Here is a tiny trained network, its code and every weight. The questions are about switching its units off for an input and a class, where a switched-off unit gives its printed mean instead of its output.

import numpy as np


def w(rows, s, z=0):
    codes = np.array(rows[::2]) - 128.0
    scale = np.full(codes.shape[1], s)
    scale[-1] = z or s
    return codes * scale


def norm(h):
    return h / np.sqrt((h * h).mean(-1, keepdims=True) + 1e-5)


def f(y):
    return y / 2 * (1 + np.tanh(0.7978845608 * (y + 0.044715 * y**3)))


def log_softmax(a):
    a = a - a.max(-1, keepdims=True)
    return a - np.log(np.exp(a).sum(-1, keepdims=True))


def net(x, mask):
    res = np.array(x, float).reshape(1, 3) / 4 @ E
    u = 0
    for l in range(2):
        y = f(norm(res) @ A[l][:, :-1].T + A[l][:, -1])
        res = res + np.where(mask[u : u + 12], y, B[l][:, -1]) @ B[l][:, :-1]
        u += 12
    return log_softmax(norm(res)[-1] @ U[:, :-1].T + U[:, -1])


A, B = {}, {}
E = w([
[190,40,170,22,77,106,188,93,109,116],'x0',
[254,192,204,79,68,177,54,199,91,71],'x1',
[133,45,93,199,114,91,158,103,112,65],'x2',
],0.0075)
A[0] = w([
[143,175,147,121,115,146,105,130,129,129,30],'L0N0',
[142,141,146,159,111,142,104,126,109,137,86],'L0N1',
[112,121,121,71,157,106,116,132,149,151,4],'L0N2',
[79,153,112,151,119,135,131,153,103,165,67],'L0N3',
[117,135,135,122,153,120,117,136,139,112,126],'L0N4',
[181,101,129,48,139,132,116,157,144,73,66],'L0N5',
[86,179,111,87,136,121,124,133,130,178,139],'L0N6',
[134,126,128,116,141,129,99,115,141,103,49],'L0N7',
[148,113,137,94,106,119,142,142,101,107,47],'L0N8',
[92,48,118,163,130,125,155,114,133,114,116],'L0N9',
[176,200,143,160,128,133,81,150,129,59,5],'L0N10',
[135,164,146,7,118,146,125,135,129,203,19],'L0N11',
],0.012,0.0026)
B[0] = w([
[116,27,54,134,107,45,73,149,151,77,171],'L0N0',
[126,147,100,134,139,159,126,140,127,115,145],'L0N1',
[63,131,190,150,121,187,158,160,97,75,145],'L0N2',
[206,118,164,141,130,103,126,69,162,145,158],'L0N3',
[137,148,118,126,129,131,146,109,147,139,129],'L0N4',
[191,147,174,169,122,107,59,78,166,163,229],'L0N5',
[55,167,180,111,144,147,119,121,156,179,179],'L0N6',
[120,156,127,124,124,166,117,128,85,137,122],'L0N7',
[157,150,187,146,162,129,107,92,84,147,178],'L0N8',
[130,69,64,128,188,73,110,151,136,119,224],'L0N9',
[159,155,86,143,137,150,163,245,91,150,220],'L0N10',
[92,133,125,5,170,114,197,98,136,106,255],'L0N11',
],0.014,0.0091)
A[1] = w([
[121,137,73,232,57,174,93,199,88,144,1],'L1N0',
[160,92,104,135,87,107,113,162,119,70,99],'L1N1',
[102,198,105,147,120,147,153,70,166,116,70],'L1N2',
[104,121,153,117,77,175,183,160,108,111,75],'L1N3',
[144,135,123,202,67,167,148,202,116,92,108],'L1N4',
[112,159,156,99,109,120,137,89,198,165,149],'L1N5',
[202,136,188,105,47,140,85,10,125,99,44],'L1N6',
[65,19,79,197,137,101,118,129,116,36,96],'L1N7',
[165,191,139,95,118,204,147,114,112,148,138],'L1N8',
[143,160,92,94,87,158,110,234,107,73,88],'L1N9',
[60,135,136,82,52,178,140,93,79,70,50],'L1N10',
[59,125,235,223,127,177,78,108,148,192,87],'L1N11',
],0.012,0.0022)
B[1] = w([
[123,74,190,220,173,188,219,106,104,120,189],'L1N0',
[91,136,127,148,186,151,133,110,183,150,170],'L1N1',
[164,95,104,86,114,167,185,96,185,145,137],'L1N2',
[156,129,154,73,190,91,177,74,160,122,129],'L1N3',
[132,121,181,181,167,155,208,135,121,89,177],'L1N4',
[121,140,110,198,100,180,121,103,129,145,202],'L1N5',
[176,69,181,124,116,167,62,138,76,52,230],'L1N6',
[120,88,139,145,7,40,153,137,112,176,255],'L1N7',
[82,53,52,156,140,57,101,157,95,93,174],'L1N8',
[139,191,70,106,122,103,117,158,116,171,214],'L1N9',
[40,114,156,159,110,166,151,164,124,108,141],'L1N10',
[199,135,102,139,118,182,42,100,166,136,168],'L1N11',
],0.017,0.0089)
U = w([
[150,143,89,184,124,224,74,44,222,207,143],'0',
[107,193,141,158,96,108,114,104,108,102,28],'1',
[160,197,40,45,160,88,85,219,109,168,125],'2',
[115,45,96,176,44,9,143,109,134,191,183],'3',
[215,71,207,83,139,138,37,112,50,51,182],'4',
[117,164,104,147,89,125,141,116,129,59,2],'5',
[171,152,112,242,192,163,206,214,86,151,164],'6',
[17,120,175,44,160,177,191,64,149,125,141],'7',
],0.011,0.0056)

Each question gives the input, the list of numbers given to net, and the class t.
The units are the neurons (one row each of A and B). Each row of codes is followed by its name. A weight is (code - 128) times the scale printed after its matrix; where a second scale follows, it is the last column's (A, B and U).
mask holds one flag per neuron, layer by layer. A switched-off neuron (its flag False) gives its mean, the last column of its row in B, instead of its output. The means were averaged over made-up inputs and are rounded, as every weight is.
A unit's drop is (log p(t) with every unit on - log p(t) with that unit switched off) / (log p(t) with every unit on - log p(t) with every unit switched off).
The circuit of an input: a set's keep is (log p(t) with only the set's units on - log p(t) with every unit switched off) / (log p(t) with every unit on - log p(t) with every unit switched off). Starting from the 12 units with the biggest drops (on a tie, the unit counted first), units are removed one at a time, each time the one whose removal leaves the highest keep (on an exact tie, the one counted first), for as long as the keep stays at least 0.8.
circuit, biggest first: the units of the circuit, biggest drop first
most important unit: the unit with the biggest drop
k most important neurons: the k neurons with the biggest drops, biggest first
top k neurons in layer l: the k neurons of layer l with the biggest drops, biggest first
drop of u: that unit's drop, to one decimal
input [7,1,8], class 4: circuit, biggest first => (L1N6 L0N10)
input [-1,1,-3], class 2: circuit, biggest first => (L0N10 L1N0)
input [2,1,-7], class 7: most important unit => L0N11
input [-5,0,4], class 6: 2 most important neurons => (L0N11 L0N0)
input [-3,-6,-1], class 0: top 3 neurons in layer 0 => (L0N6 L0N0 L0N3)
input [-2,2,6], class 6: 2 most important neurons => (L0N11 L0N10)
input [3,1,-2], class 4: circuit, biggest first => (L0N5 L1N6)
input [-6,8,-8], class 2: 2 most important neurons => (L0N11 L1N9)
input [-2,2,-1], class 6: 2 most important neurons => (L0N10 L1N0)
input [7,-1,-4], class 4: 2 most important neurons => (L0N5 L1N6)
input [-7,6,-7], class 2: top 3 neurons in layer 0 => (L0N11 L0N6 L0N2)
input [0,2,-6], class 7: top 2 neurons in layer 0 => (L0N11 L0N6)
input [-5,6,-3], class 6: top 2 neurons in layer 1 => (L1N0 L1N4)
input [3,2,-7], class 7: circuit, biggest first => (L0N11)
input [2,-1,-8], class 7: drop of L0N11 => 0.3
input [1,7,5], class 6: drop of L0N10 => 1.4
input [-1,3,0], class 6: drop of L0N10 => 0.2
